In the rows, 128 means zero.
Each row has a class, written as a number after it; each block has new classes, again numbered from 0 up.
[136 145 138 128 111 145 128 140 107 115 139 142 130 136 129 125 123 114
 147 156 131 126 100 138 127 104 105 132 123 117 122 132 112 131 139 152] => 1
[137 149 139 137  88 139 135 127 115 116 141 127 113 138 138 116 126 120
 149 125 104 129 103 136 139 122 127 140 142 136 138 127 124 118 124 135] => 0
[137 155 129 128  99 165 122 108 143 117 151 141 107 115 123 111 126 113
 115 135  60 189 130 107 117  86 142 106 141 118 138 104 134 129 105 149] => 2
[129 135 139 157 108 117 155 150 132 120 139 143 102 117 143 145 117 124
 149 139  96 104 129 133 149  93 119  94 112 116 135 135 126 121 131 147] => 7
[146 141 118 122 124 148 121 114 155 132 139 131 118 123 121  99 138 143
 112 123 112 160 132 117 131 137 118 141 143 126 135 105 147 129 106 123] => 9
[118 158 164 165  94 115 124 119 101  92 130 164 101 113 141 133 133 129
 127 108 113 135 110 138 131 119 130 130 130 149 122 136 113 117 117 148] => 5
[123 148 145 129 113 134 124 139 131 120 135 158 112 120 113 127 143 122
 118 136 132 139 131 128 131 103 124 124 125 129 127 107 121 126 129 117] => 6
[141 111 172 134 154 170 154 162 109 143 139 110 140 190 133 131 116 129
 171 125 159 121 107 133 173 181  88 160  88 149 120 188 147 159 161 104] => 3
[105 128 133 129 133 129 135 124 126 147 134 160 127 119 122 126 148 133
 114 122 116 144 159 120 118 126 145 112 117 124 133 111 124 137 106 103] => 5
[146 156 145 138 122 126 108 123 144  89 138 135 110 126 138 110 131 121
 110 119 125 159 113 129 129 116 122 126 126 140 124 118 133 109 114 163] => 7
[126 144 121 140 143 125 127 119 143 135 132 142 122 117 126 139 135 139
 117 112 126 140 153 125 129 144 108 128 152 130 114 105 131 122 102 134] => 3
[126 157 160 126 105 121 149  99 117 107 134 151 108 148 145 152 138 117
 140 133 130 106 138 147 127 102 121 130 125 122 104 129 107 128 135 119] => 10
[144 105 122 104 107  93 223  98  97 130 126 153  72 123 199 166 134 128
 153 131 140  63 159 133 123 126 102 153 139 110 101 122 115 137 114 120] => 3
[132 137 129 109 135 127 129 128 116 114 127 136 127 143 133 127 127 121
 134 123 128 135 107 134 138 132 123 129 109 134 130 131 117 113 125 128] => 0
[140 152 135 134 116 130 108 128 148 121 145 142 127 131 113 111 128 127
 120 135 111 143 116 125 131 120 123 124 138 134 138 121 125 108 118 130] => 0
[ 93 172 121  98 166  98 106 133 156  81  99 157 144 118 144 141 153 135
  71 111 118 138  98  98 135 166 138 133 104 116 115 127 122  99 126 145] => 11
[109 115 136 165 103 122 123 136 124 127 112 132 128 133 137 112 128 135
 144 120 114 156 131 127 124 116 155 114 108 137 149 126 125 141 135 109] => 5
[114 122 113  65 103 150 115  65 112 159 122 122 103 108 138  92 114  96
 102 140 137 168 151 124  92  66 167 141 160  99 134 122 119 116 132 127] => 0
[104 198 161 134 176 186 100 114 176 171 157 148 138 127  88 108 163 127
 126 121 139 183 119 114 136 151  77 167 149 151  97 121 142 103 111 124] => 4
[155 120 167 118 113 102  99 173 114  56  92 113 107 166 153  84 134 110
 128 147  75 123  65 131 156  25 160 130  70  88 166 118 110 119 181 134] => 7
[136 163 126 170 154  74 141 139 181 122 174 171 120 128 166 166 155 125
 130 144  40 183 165 103 134 106 140  86 143 123 121  92 102 116  72 162] => 10
[155  93 149 171 118 118 112 170 144 168 152 134 132 142 106 111 147 155
 147 138 164 107 166 103 134 121 126 126 130 140 148 123 133 144 137  99] => 8
[156 148  89  98  99 152 166  57 147 112 170  87 101 135 135 111  82 122
 109 136  99 192 116 155 117 135 116 155 180 154 131 162 142 130 122 136] => 2
[104 125 108 151 103 146 192 128  88 133 171 138 138 150 107 165 104 132
 174 125 144 149 139 162 143 129 130  88 132 137 145 157 121 154 137  82] => 4
[144 163 149 140 119 137 108 120 127 106 149 140 113 138 131 131 135 117
 122 120 116 129 105 140 128 120 109 140 149 131 128 126 114 105 108 140] => 6
[142 144 142 148 130 131 149 137 111 116 134 152 119 142 130 149 143 136
 143 116 164 134 139 131 154 119 121 114 105 129 119 119 125 122 120 137] => 11
[143 120 109 140 111 159 141 115 142 122 125 111  98 107 139 122  90 130
 141 122  82 168 163 156 156 181 107 102 158 165 131 102 139 146  94 146] => 1
[119 141 108 113  91 141 115 116 133 108 118  94 130 135 129 126 109 129
 106 141  98 135 117 132 111 133 141 131 119 131 127 139 133 146 155 131] => 3
[107 130 114 120 144 111 102 144 145 149 119 145 150 116 123 105 126 106
 112 150 101 145 142 131 135 103 151 108 136  98 146 111 114 127 120 125] => 10
[130 101 123  69 147 127 121 120 136 166  80 102 129  89  95  96 145 119
  87 148 159 115 162 118 121 100 138 152 126 104 116 105 134 138 157 114] => 5
[143 140 129 112 118 122 134 131 131 111 123 116 133 126 136 119 132 115
 114 143 143 118 119 142 134 120 127 136 115 129 123 110 120 130 126 150] => 11
[121 141 130 134 114 125 133 117 137 134 123 131 128 124 142 115 129 132
 128 135 125 135 138 128 133 104 135 131 126 107 122 112 130 139 123 133] => 9
[130 174 145 148 107 122 105 139 123 100 130 141 122 120 116 115 155 109
 120 116  82 166 101 126 142  89 130 125 109 113 131  92 123 116 103 173] => 11
[204  69 122 119  97 136 154 162 150 128 160  90  91 144 121 121 140 149
 136 155 178 108 127 110 113 144 113 158 147 177 144 131 148 137 167 100] => 6
[127 125 125 122 110 142 139 128 121 120 124 111 115 124 138 148 127 136
 140 132 125 132 125 131 125 132 111 131 116 139 129 131 125 135 127 135] => 5
[105 145 124 125 115 155 113 121 119 121 112 137 113 116 158 131 128 125
 126 111  98 130 102 128 124 127 129 123 117 125 138 114 125 111 107 155] => 11
[148 125 140  85 110 130 131 119 104  89 123 105  93 135 180  91 150 123
  98 120 143 180 142 132 128  79 168 180 134 116 127  90 101 127 138 137] => 8
[135 137 140 124 134 134 125 141 127 138 135 136 130 129 113 131 133 113
 133 141 129 134 120 131 145 110 118 127 127 125 137 126 117 128 121 120] => 6
[145 179 130 122 111 113  64 123 146   4  95 137 107 108 135  94  81  93
  55 140  91 150  69 150 128 122 132  85 119 126 123 141 122  85 148 194] => 5
[137 149 138 121 152 120 127 118 136 120 124 123 145 141 145 108 115 121
 118 125 118 148 108 142 148 134 123 148 130 125 118 130 126 115 111 151] => 0
[146 118 146 134 112 125  96 135 117 121 119 102 102 122 112 122 150 126
 138 116 135 123 106 119 133  70 137 143 129 112 141 115 128  93 134 136] => 4
[ 90 180 158 140 171 104  20 150 141  91  79 173 124 107 121 114 160 143
  60  93  62 162 165 103 157 124 176  80  95 125 107  53 126 128  95 171] => 8
[142 128 116 129 108 178 142 118 128 128 143 105 132 128 137 149 130 142
 138 113  99 114 131 132  98 168 123 130 128 174 125 110 118 142 118 127] => 2
[110  92 144 140 119 124 142 134 118 164 119 133 143 137 114 108 132 145
 135 123 147 115 160 126 122 122 137 154 126 110 132 136 135 158 154  80] => 4
[133 125 140 141 128 104 116 131 137 125 129 133 126 122 127 100 138 114
 119 131  88 113  87 125 118  98 139 122 147 131 143  95 135 122 108 135] => 3
[139 120 126 122 103 146  99 130 118  96 114 106  95 133 144 119 109 127
 143 119 133 173 124 133 161 136 128 130 128 141 151 129 132 120 112 137] => 4
[120 138 120 110 116 110 131 123 127 114 119 143 138 114 128 112 117 113
 116 141 167 135 128 137 121 116 125 134 139 121 119 121 113 119 142 135] => 0
[130 103  89 111 139  56 141 169 160 142 122 143 154  88 110 120 139 116
  82 178 173 148 197 126 120  87 162 113 120 106 126  91  91 144 150 113] => 6
[124 139 148 126 117 171 102 125 116 147 139 147 116 138 105 121 161 144
 125 126 132 149 145 109 114  96 142 135 120 118 126 108 125 126 134 112] => 1
[157 156 140 139 120 142 143  97  95 105 145 149 117 144 133 148 141 154
 127  99 151 145 138 135 123 105 113 158 136 125 105 123 116 122 110 143] => 2
[110 171 132  91 100 151 169  87  86  52 119 125 109 149 189 161 120 139
 130  94 108 127  46 121 124 134  97 199 153  87 115 177 126 108 137 155] => 2
[131 128 114 139 136 128 135 131 132 136 132 140 125 118 128 133 126 135
 129 122 118 145 130 125 137 144 118 116 137 138 132 114 136 129  99 133] => 3
[127 155 138 140 124 137 155 123 119 124 152 150 121 135 132 144 143 125
 149 117 138 122 110 122 137 121 111 122 124 115 118 134 130 118 122 131] => 9
[133 143 120 151 132 134 117 122 141 130 131 148 132 100 125 120 132 142
 105 107 114 137 153 130 116 138 130 127 153 142 118  91 124 123  99 146] => 2
[135 144 135 117 147 132 130 127 127 113 132 110 137 153 130 139 135 121
 123 114 119 135 115 142 152 144 133 134 125 124 123 139 127 118 125 127] => 10
[175 110 111 115 128 119 114 113 127  87  99  92 153 168 176  85  73 130
 111 157 126 137 121 147 127 130 134 134 129 107 136 143 124 158 140 151] => 8
[131 115 131 137 100 134  98 141 146 136 122 103 122 163  98 109 115 127
 134 142 117 155 128 122 146 108 150 107  79 117 147 163 163 139 161 108] => 10
[145 151 129 140 103 145 124 109 122 101 133 135 119 138 132 105 117 120
 131 121  86 139 108 141 122 115 128 125 140 133 136 113 127 130 116 135] => 2
[140 138 139 121 109 136 105 131 115  89 128 128 112 137 140 116 114 106
 135 134 134 137  99 134 143 120 129 105 100 135 133 130 129 129 127 153] => 9
[148 146 138  91 166 111 117 143 136 131 146 155 140 121 109 129 160 137
  93 143 144 152 143 100 141 118 128 152 146 127 115 104 113 121 116 140] => 0
[137 136 152 121 139 115 121 160 115 130 111 129 181 189  96  57 145  97
 123 159 192 148  86 108 146  72 161 156  79  63 133 169 143 144 210 105] => 11
[ 98 144 129 134 113 137  92 123 146 103 117 134 129 139 133 116 124 134
 107 105 126 159 145 133 132 163 145 121 141 130 131 118 142 131 121 118] => 10
[142 160 121 102 185 139  89 100 204 128 115  82 158 109 121 108 146 143
  37 136 134 174 171 123 104 127 149 141 142 127  89  74 135 110 106 159] => 5
[117 183 122 126  99 124 159  89 127 130 127 162 136 101  92 117 133 121
 112 155 152 132 113 113 115  79 132 135 164  86 103 147 132 115 162 119] => 4
[131 124 159 135 118  84 141 172 100  73  76 133 149 144 179  98 102  74
 133 138 153 100  86 134 180 133 159 129  80  76 126 173 118 129 158 146] => 6
[112 200 144 153 144  99  66 150 148  90 120 182 129  62  99 127 130 133
  75 131  57 150 130 124 168 121 118  90 172 141 120  74 109 120  84 192] => 8
[149 129 135 138 145 147 101 140 162 118 140 106 121 135 129 130 113 135
 131 133 110 147 132 141 151 145 103 117 130 153 138 115 128 115 100 138] => 4
[137 123 108 120 124  99 147 116 148 139 144 141 125 114 136 139 148 146
 117 138 153 117 173 112 110 115 128 138 162 110 124 106 108 131 130 110] => 9
[162 151 113 103 134 112 141  75 135  76 142  92 135 148 169 156 137 150
  95 102 103 160  83 138 100 153 115 191 146 134 109 146 116 101  96 164] => 10
[110 113 121  95 121  98 149 113 147 126 107  91 122 120 124 109 159 134
  99 107 120 144 173 143 134 119 158 164 175 114 125  64 136 150 133  93] => 10
[143  75 119 129 128  86 135 152 131 155 119 115 120 109 126 130 129 153
 134 142 146 110 161 129 148 137 127 138 125 144 135 113 131 148 115 129] => 1
[128 134 136  79 110 157 133 120 126 137 148 132 142 129 101 107 125 111
 113 157 177 119 139 146 118 122 125 142 143 143 132 119 106 134 147  94] => 0
[138 138 133 124 135 135 120 121 136 120 137 123 135 138 138 135 124 119
 128 133 110 134 118 140 129 133 124 123 138 135 129 126 119 123 113 139] => 10
[136 131 149 127 113 122 115  87 161 118 118 128  72  87 112 130 138 111
 126 131 131 135 127 120 107  70 117  96 137 147 108  80 144  93 111 152] => 4
[122 141 134 143  97 142 125 114 128 109 123 128 124 128 129 110 111 113
 123 125 114 161 134 143 127 123 134 115 123 133 128 118 128 140 126 127] => 3
[130 148 100  68  86 147 156  68 131 122 131  98 133 100 111 103  90 104
  72 164 137 105  92 163  86 128 129 161 178 136 118 158 127 134 163 118] => 6
[153 136 129  98 147 204 129 130 135 174 151 105 128 124 143 141 153 138
 143 138 135 125 116  88 114 144  97 173 142 128 116 138 126 121 134 145] => 9
[143 119 115 138 120 138 149 122 130 136 123 114 114 108 118 126 129 131
 136 118 108 150 125 125 128 140 116 123 130 140 132 128 142 127 118 133] => 5

Next block: new classes, numbered from 0 again.
[134 114 126 130 128 101 149 121 131 120 116 129 144 116 129 109 118 142
  61 141 142 111 122 151 123  83 121 137 129 131 155 130 113 131 132 161] => 1
[125 125  81 132 148 105 128 113 136 175 136  79  99  96 164  65 127 101
 189 120 186 161  85 169 142 106 160 135 139 139 158 164 152 121 145 111] => 9
[128 130 122 134 129  93 146 125 128 145 117 122 134 106 124 108 113 133
  98 116 153 106 123 152 134  86  96 131 121 122 171 142 102 130 135 176] => 1
[154 103 136 108 177 144 151 111 167 112 124 120 123 110 151  58 140 106
 117 153  97 119 133 137  88 111 132 110 169 164  94 147 127 120 147 151] => 5
[122 158 121 143 129  92 122 127  95 113 126 116 122 105 149 141 135 107
 146 147 147 152 100 140 129 166 108 153 130 158 142 140 164 171 126  80] => 8
[151 123 164  97 133 150 134 131 153  95 106 152 141 139 156  97 122 131
 142 125 108 156 146 125 101 113 140 105 145 165  68  99  77 139 131 155] => 8
[128 139 135 129 138 112 145 127 160 100  68 140 146 144 116 114 136 163
 103 166  77 120 106 124 112 119  64 138 141 130 115 109 128 128 133 145] => 9
[122 110 124 133 130 105 159 115 137 131  88 142 154 116 127 107 120 160
  65 138 160 115 124 147 123  77 116 143 124 126 164 130 106 128 132 167] => 5
[122 120 121 132 129  92 145 117 126 145 117 126 133 104 127 102 100 142
 107 123 159 113 125 156 135  77 102 124 121 109 176 130 106 111 133 171] => 5
[133 116 122 134 150 108 162 120 129 144 107 140 149 123 130 108 115 140
  71 142 160 110 116 150 121  77 100 142 128 139 156 146 125 117 140 161] => 7
[117 132 117 148 129 108 135 121 109 120 118 122 124 117 161 142 126 112
 120 147 158 145 104 151 116 155 131 164 134 172 141 137 159 141 126  93] => 7
[115 144 119 145 119 105 130 122 104 119 120 100 114 108 151 139 114 114
 149 141 150 144  92 154 133 157 143 158 132 160 149 150 147 172 127  91] => 2
[101 113 117 105 167 174 186 142 159 154 100 128 171 106 145 102 132 125
 137 174 116 175 146 107  79 127 138 134 146 188 143 109 123 159 154 151] => 4
[120 126 109 145 128  93 124 121 105 129 111 109 109 107 148 127 136 115
 150 131 157 146 100 148 134 133 130 161 130 152 135 150 163 170 128  92] => 5
[137 114 116 136 129  93 154 115 138 134  96 120 138 110 137  92 114 149
  82 136 152 106 114 146 122  86 103 122 118 111 168 144 117 119 144 163] => 5
[139 118 127 138 160  79 126 118 159 162 116 120 115 109 111 101 105 123
 192 110 103 106 136 151 149 146  58 136 119 105 103 118 167 168 130 118] => 9
[124 101  84 128 150 127 129 124 143 167 136  99 104 113 154  72 145 107
 203 131 132 162 103 161 120  97 180 120 144 125 126 144 164 135 142 139] => 3
[155 138 113 109 114 112 116 151 157 111  98  94 135 119 141  74 137 142
 158 111 102 135 104 134 103 130 113 110 132 122  79 130  73 128 134 138] => 3
[131  98  86 128 144 144 139 132 167 175 126  85 119 115 156  68 157 110
 184 133 121 161 125 159 102 153 176 132 123 127  98 176 144 139 155 119] => 7
[104 111 113 118 161 108 143  98 140 163 138  82  99  98 129 112 100 127
 205 165 124 157 108 143 146 145  52 129 141 102 163 128 172 129 137 131] => 0
[130 114 122 123 164 143 162 109 165 143 123 119 138 102 136 130 127 102
 135 145  88 130 136 127 103 167  76 151 144 133 123 109 185 153 135 119] => 4
[128 133 131 134 124  99 101 124 146 128  86 110 129 108 137 112 140 139
 149 137 112 118 101 114 113 139  82 104 106 112 116 122 140 112 140 127] => 8
[136 128 136 129 161 106 145 118 155 153  97 120 142 103 107 120 134 132
 101 143 130 108 111 139 113 127  80 156 120 135 145 137 148 156 129 141] => 5
[135 116  94 133 103 161 140 124 187 119 138 113 104 156 182 103 143 131
 198 117  98 169 110 155 104 171 182 118 128 109  95 151 109 127 145 143] => 6
[122 142 119 149 138  95 121 119  97 139 107 112 103 123 152 136 137 106
 162 128 164 145  95 142 135 133 142 153 132 160 147 161 170 159 130  93] => 8
[130 137 113 141 128 103 118 120 103 110 118 109 119  98 157 127 140  89
 140 130 153 134 110 141 125 166 133 144 133 148 130 134 161 154 133  82] => 4
[ 90 128 136 111 134 118 123 109 132 160 131 103  94 124 153  87 129 162
 223 108 144 158  97 131 122  77 131 106 127 147 134 166 117 158 140 143] => 7
[118 123 112 140 137 106 162 120 125 144 125 122 140 118 141 111  96 129
  89 147 146 113 125 151 119  89 116 125 129 128 173 139 117  99 135 167] => 7
[111 113 118 123 137 114 141 112 149 158  98  96 125  94 136 117  89 147
 182 128 118 126 128 158 124 134  81 139 117 103 145 131 132 135 126 142] => 2
[125 126 112 132 136 110 158 118 127 155 123 120 128 108 127 110 113 130
  93 127 163 119 117 154 128  88 112 135 123 133 175 146 118 133 146 150] => 2
[124 128 112 156 131  93 135 117  90 104  94 122 122 122 154 142 136 119
 103 144 160 131 100 152 120 148 125 170 142 164 132 145 151 148 120 103] => 0
[123 130 141 131 142 101 157 114 126 135  98 145 156 120 122 114 114 159
  73 136 149 110 120 140 124  80 105 135 134 131 174 124 114 126 136 166] => 8
[122 116 141 122 155 140 152 122 165 144 101 117 140 100 126 120 103 134
 163 138  98 127 127 137 120 164  81 140 138 137 111  93 136 142 138 131] => 2
[135 137 146 118 153 131 169 121 156 134  94 139 141 145 112 135 112 125
  92 145  99 108 132 119 121 116  73 133 139 137 106  82 112 128 128 150] => 7
[116 124 123 138 139 104 139 117 107 116 100 116 121 106 148 138 129 119
 119 138 147 140 107 143 129 148 129 163 150 179 140 134 174 172 125  93] => 3
[118 130 114 145 126  86 113 125  93 124 120 102 101  98 153 150 131 107
 164 126 172 137 101 160 142 153 127 167 121 159 144 165 152 176 120  92] => 1
[103 109 109 130 164 129 102 123 132 191 128 110  99 137 128  99 127 111
 194 153 167 157  98 126 145  78 170 116 104 144 151 188 195 122 140 116] => 6
[124 131 122 148 136  95 141 118 107 123  92 117 130 111 161 133 127 127
 126 144 160 142 103 157 120 158 137 162 129 161 148 144 161 161 131  94] => 8
[132 126 123 138 133  89 140 121 125 145 111 131 142 107 127 110 120 144
 103 139 158 117 112 153 133  99 100 119 110 102 171 130 125 118 147 160] => 8
[123 128 122 146 136 109 137 118 110 125 109 119 119 121 160 140 136 110
 126 156 146 157 101 157 118 158 149 158 128 164 137 138 179 152 133  90] => 8
[110 151 123 145 131  98 139 117 107 130 100 113 112 126 155 142 128 113
 142 151 151 148  88 133 128 145 133 151 130 171 166 152 164 169 134  97] => 8
[145  69 102 122 156 120 100 150 127 154  76 104 138  94 116  81 130 134
 166 149 131 125 136 172 122 101 132 127 111  95  94 156 130  83 152 140] => 2
[110 121 111 138 124 110 130 115 121 113 107 101 111 110 169 124 129 121
 145 139 163 145 105 152 129 150 142 154 138 160 143 155 131 135 125 104] => 1
[123 121 138 117 143 137 146 110 140 113 102 122 115 153 126 145 103 151
 114 148  67 122 125 109 123  94  86 133 158 124 120  99 161  97 115 130] => 9
[124 137 118 139 128 102 134 121 104 127  95 110 109 122 142 144 119 111
 124 141 164 139 108 139 132 131 127 160 124 172 146 156 149 172 126  86] => 2
[107 120 122 126 157 108 138 101 138 141 103 109 121  89 132 118 118 151
 150 132 124 108 123 147 138 109  60 127 134 101 131 117 143 112 120 145] => 9
[133 123 125 126 138 106 159 117 127 147 114 125 134 108 118 111  99 132
  80 142 157 111 121 169 135  85 103 130 116 118 178 138 114 126 146 166] => 2
[110 121 130 127 163 118 163 116 146 150 112 117 143  95 114 139 116 126
  88 157 103 114 134 132 116 145  55 159 136 144 146  97 170 138 124 123] => 1
[129 108 117 135 138  97 154 119 130 129 108 127 141 113 127 113 118 144
  63 150 155 108 123 156 123  87 110 143 131 127 176 141 118 113 135 163] => 1
[133 119 117 131 145 107 139 111 141 173 118  83  98  88 118  85 122 119
 154 138 124 125 112 141 151 115  63  89 110  78 148 138 173 121 167 139] => 2
[136  58 115 124 157 149 107 114 178 113 130 113 129  96 162  85 167 120
 171 187 129 189 129 165  81 153 144 122 146 119 105 144 167  72 152 145] => 4
[115 107 135 123 182 129 157  99 171 155  96 118 119 112 128 106 126 128
 129 154  94 128 116 109  93  95  56 142 157 165 142 133 185 127 135 149] => 5
[135 139 124 104 135 155 126 139 121 143 188 123 112 108 149  90 163 111
 145  87 119 162 139 144 101 109 140 124 136 158  85 146 128 155 128 124] => 1
[149 140 143 115 146 105 142 126 148 128 105 114 126 127 113 125  99 114
 137 131  85 109 145 118 128 132  66 116 141 115 110  98 110 129 127 142] => 8
[150 117 149 108 142 117 112 121 169  76 104 108  99 145 149  83 144 133
 156 181  91 150 107 122  84 113 124  92 162 151 108 122 101 100 139 154] => 1
[124 129 122 139 127  98 130 122 118 111 102 111 114 112 152 129 134 106
 120 151 151 139 107 147 128 166 132 160 133 175 149 143 153 166 135  90] => 1
[119 133 134 137 129 110 128 121 107 123 133 111 113 110 155 133 122 110
 124 124 140 131 104 158 126 149 149 158 129 173 131 144 159 159 122  97] => 1
[127 107 118 132 143 102 148 116 117 157 104 126 142 111 117 118 108 140
  76 137 164 110 121 150 131  80 100 138 116 116 169 133 129 110 134 172] => 0
[113 117 119 129 130 110 159 113 130 133 104 126 148 119 135 127 104 138
  76 153 151 122 112 131 120  81 109 133 119 132 182 133 132 119 139 154] => 4
[124 111 148 132 165  94 148 119 139 138  79 141 146 102 111 129 106 143
 108 153 139 101 130 183 119 148  75 163 106 146 125 120 134 155 132 129] => 2
[110 142 112 147 135  97 120 125 106 133 109 103 111 107 144 127 123 105
 154 140 148 141 101 152 144 164 124 147 123 150 141 147 172 153 135  86] => 6
[125 130 138 126 143  89 125 103 151 167 100  96 109 113 122 123  93 129
 203 119 130 131 116 134 140 149  65 136 117 109 139 106 146 165 114 138] => 0
[110 126 128 136 132 104 133 104 102 116  99 113 116 112 157 141 130 125
 122 153 166 143  97 157 126 167 134 163 124 167 138 134 158 167 123  92] => 0
[128 127 152 115 149 111 152 103 174 138  87 119 127 117 108 113 129 134
 101 187 116 131 112 132 120 144  81 128 117 127 175 111 155 155 147 142] => 5
[133 114 133 128 136 110 148 113 134 128 102 123 141 116 128 108 116 143
  54 148 142 104 109 141 125  81 118 134 133 132 176 135 134 112 138 161] => 1
[128 130 120 123 153  84 146 123 144 141  93 107 116 105 117 127 139 138
 165 158 145 134 103 132 140 157  49 149 116 131 147 124 143 199 145 103] => 1
[127 122 123 133 129 107 155 119 130 138 128 127 148 117 129 113 106 136
  74 146 143 115 122 158 126  94 119 130 121 117 155 126 118 117 133 162] => 7
[130 126 109 129 147 119 154 133 148 170 113  99 126 114 130 138  80 125
 155 106  84 106 138 112 124 122  72 135 121 124 121 114 154 133 120 133] => 9
[135 114 138 115 179 113 175  96 165 141  72 133 125 129 126 101 113 145
  96 158 117 104 132 155 124 113  60 136 127 130 134 126 153 129 135 143] => 9
[129 109 104 130 145 120 154 140 139 143 110 119 165 114 128 119 104 142
 127 115  82 112 158 143  98 108  90 163 143 119  77 113 112 134 104 144] => 7
[123 111 137 141 161 102 141 113 151 146 110 148 129 126 105 130 120 129
 118 154 114 111 126 158 120 129  79 157 118 137 119 122 170 157 129 121] => 2
[139  96  96 120 156 141 140 146 157 174 110 102 138 143 158  74 101 122
 252 155 111 171 131 152 109 148 186 131 105 107 107 156 163 155 133 110] => 4
[136 114  90 132 128 135 132 147 159 168  60 107 150 119 154  83 141 106
 180 120 152 165 127 158 110 129 167 156 116 140  94 148  99 143 131 148] => 7
